Below is a small trained network, with its code and all its weights. Each question gives an input and a class and asks what happens when units are switched off, that is, made to give their printed mean instead of their output.

import numpy as np


def w(rows, s, z=0):
    codes = np.array(rows[::2]) - 128.0
    scale = np.full(codes.shape[1], s)
    scale[-1] = z or s
    return codes * scale


def f(y):
    return y / 2 * (1 + np.tanh(0.7978845608 * (y + 0.044715 * y**3)))


def log_softmax(a):
    a = a - a.max(-1, keepdims=True)
    return a - np.log(np.exp(a).sum(-1, keepdims=True))


def net(x, mask):
    res = np.array(x, float).reshape(1, 4) / 4 @ E
    y = f(res @ A[0][:, :-1].T + A[0][:, -1])
    res = res + np.where(mask, y, B[0][:, -1]) @ B[0][:, :-1]
    return log_softmax(res[-1] @ U[:, :-1].T + U[:, -1])


A, B = {}, {}
E = w([
[82,89,111,2,182,223,190,147,193,113],'x0',
[162,114,227,199,245,177,56,163,162,115],'x1',
[170,199,63,105,103,122,67,205,209,225],'x2',
[125,127,102,134,144,125,124,128,128,120],'x3',
],0.0073)
A[0] = w([
[143,165,148,168,106,78,80,85,89,149,61],'N1',
[57,98,123,2,178,228,179,149,198,107,97],'N2',
[148,128,131,109,140,106,133,157,112,112,115],'N3',
[171,189,59,122,82,137,70,221,226,216,116],'N4',
[79,75,150,152,146,133,158,92,61,78,3],'N5',
[108,141,63,70,50,72,185,96,66,142,54],'N6',
[93,112,109,34,152,226,181,148,212,104,73],'N7',
[126,164,162,192,105,14,87,104,36,140,103],'N8',
[106,127,128,127,133,113,118,113,140,123,75],'N9',
[156,161,145,160,110,41,77,128,86,142,97],'N10',
[106,95,160,148,134,124,167,81,102,56,27],'N11',
[141,178,107,122,97,118,101,190,208,173,30],'N12',
[106,109,113,58,156,181,164,129,167,115,37],'N13',
[187,181,131,223,90,35,108,97,65,149,88],'N14',
[102,118,62,76,44,68,176,112,94,147,70],'N15',
[107,138,63,87,52,88,173,84,105,141,50],'N16',
[139,121,121,129,139,150,159,133,136,132,28],'N17',
[163,225,65,99,120,111,70,233,216,247,86],'N18',
[141,108,213,172,225,157,69,160,151,121,19],'N19',
[68,69,181,135,136,125,183,30,41,54,96],'N20',
[101,33,158,119,143,98,129,56,54,66,111],'N21',
[117,155,77,77,81,69,174,77,104,128,34],'N22',
[155,164,128,221,65,83,73,97,80,135,71],'N23',
[173,111,217,181,237,160,49,182,164,113,52],'N24',
[149,164,135,216,74,68,78,117,87,137,81],'N25',
[193,150,128,185,101,78,91,104,73,129,58],'N26',
[97,160,68,80,46,82,190,85,95,119,68],'N27',
[124,179,75,115,90,120,92,222,161,221,81],'N28',
[74,60,171,166,132,144,207,27,30,14,135],'N29',
[192,103,208,163,224,163,58,171,142,97,46],'N30',
[67,88,117,54,169,206,198,152,184,143,97],'N31',
],0.0063,0.0028)
B[0] = w([
[126,62,102,105,95,124,129,163,149,129,165],'N1',
[150,34,63,156,23,60,164,237,196,76,233],'N2',
[127,136,121,122,93,131,122,129,120,150,126],'N3',
[200,203,199,48,191,64,54,76,27,81,243],'N4',
[158,163,150,92,165,97,101,115,87,117,163],'N5',
[39,173,129,214,157,228,163,83,191,192,193],'N6',
[159,40,84,140,63,88,136,198,187,89,210],'N7',
[163,33,57,125,77,82,170,195,187,89,213],'N8',
[136,121,118,126,135,125,123,111,146,144,120],'N9',
[143,85,89,122,87,96,142,179,156,109,178],'N10',
[165,166,153,97,163,98,75,102,70,114,159],'N11',
[150,163,176,82,175,103,91,102,58,80,174],'N12',
[127,68,86,129,73,96,145,166,139,76,164],'N13',
[124,39,66,126,66,89,175,201,195,68,217],'N14',
[42,188,147,241,171,232,175,66,191,208,191],'N15',
[57,156,146,192,158,221,132,72,169,179,180],'N16',
[120,121,119,133,107,132,123,137,128,150,117],'N17',
[209,203,201,30,196,77,61,83,6,106,254],'N18',
[57,185,106,172,122,201,190,59,170,196,203],'N19',
[201,181,217,53,201,74,53,112,48,105,217],'N20',
[189,186,175,60,170,84,70,105,57,125,194],'N21',
[82,160,119,188,145,175,145,82,163,178,168],'N22',
[134,68,87,137,62,103,180,217,177,80,198],'N23',
[13,173,129,213,145,234,192,59,193,222,231],'N24',
[131,62,80,121,63,107,171,197,201,67,197],'N25',
[142,81,85,132,80,109,159,176,165,97,177],'N26',
[33,164,148,190,143,211,176,58,194,216,191],'N27',
[186,169,182,87,214,115,80,83,39,113,203],'N28',
[205,195,199,34,204,58,19,90,3,112,246],'N29',
[30,180,117,203,133,232,193,58,174,222,214],'N30',
[146,44,48,148,42,58,170,217,189,52,204],'N31',
],0.0053,0.0079)
U = w([
[180,177,161,61,178,94,86,110,49,125,234],'0',
[126,13,84,134,89,101,139,222,163,108,132],'1',
[19,168,128,197,152,225,142,78,154,204,5],'2',
],0.011,0.002)

Each question gives the input, the list of numbers given to net, and the class t.
The units are the neurons (one row each of A and B). Each row of codes is followed by its name. A weight is (code - 128) times the scale printed after its matrix; where a second scale follows, it is the last column's (A, B and U).
mask holds one flag per neuron, in row order. A switched-off neuron (its flag False) gives its mean, the last column of its row in B, instead of its output. The means were averaged over made-up inputs and are rounded, as every weight is.
A unit's drop is (log p(t) with every unit on - log p(t) with that unit switched off) / (log p(t) with every unit on - log p(t) with every unit switched off).
The circuit of an input: a set's keep is (log p(t) with only the set's units on - log p(t) with every unit switched off) / (log p(t) with every unit on - log p(t) with every unit switched off). Starting from the 12 units with the biggest drops (on a tie, the unit counted first), units are removed one at a time, each time the one whose removal leaves the highest keep (on an exact tie, the one counted first), for as long as the keep stays at least 0.8.
circuit, biggest first: the units of the circuit, biggest drop first
most important unit: the unit with the biggest drop
k most important neurons: the k neurons with the biggest drops, biggest first
drop when u is switched off: that unit's drop, to one decimal
input [-7,-8,4,8], class 2: 2 most important neurons => N15, N6
input [4,5,-4,-1], class 2: circuit, biggest first => N24
input [-7,-8,6,8], class 2: 3 most important neurons => N15, N6, N27
input [-5,7,-2,-8], class 2: 2 most important neurons => N24, N30
input [-2,-6,5,8], class 2: 4 most important neurons => N15, N6, N27, N29
input [7,6,0,5], class 1: 3 most important neurons => N2, N31, N7
input [5,-5,6,4], class 0: 2 most important neurons => N18, N4
input [-3,2,-2,2], class 1: 3 most important neurons => N18, N4, N28
input [8,5,-6,-2], class 1: 2 most important neurons => N2, N31
input [-5,-5,4,-8], class 1: 2 most important neurons => N14, N24
input [4,-1,-3,-5], class 1: 3 most important neurons => N18, N4, N2
input [-5,-8,-6,-1], class 2: drop when N27 is switched off => 0.2
input [-5,4,-4,-3], class 1: drop when N4 is switched off => 0.2
input [-5,5,4,6], class 1: most important unit => N14
input [5,-7,-5,2], class 2: drop when N6 is switched off => 0.1
input [-7,-3,-1,-6], class 1: drop when N25 is switched off => 0.0
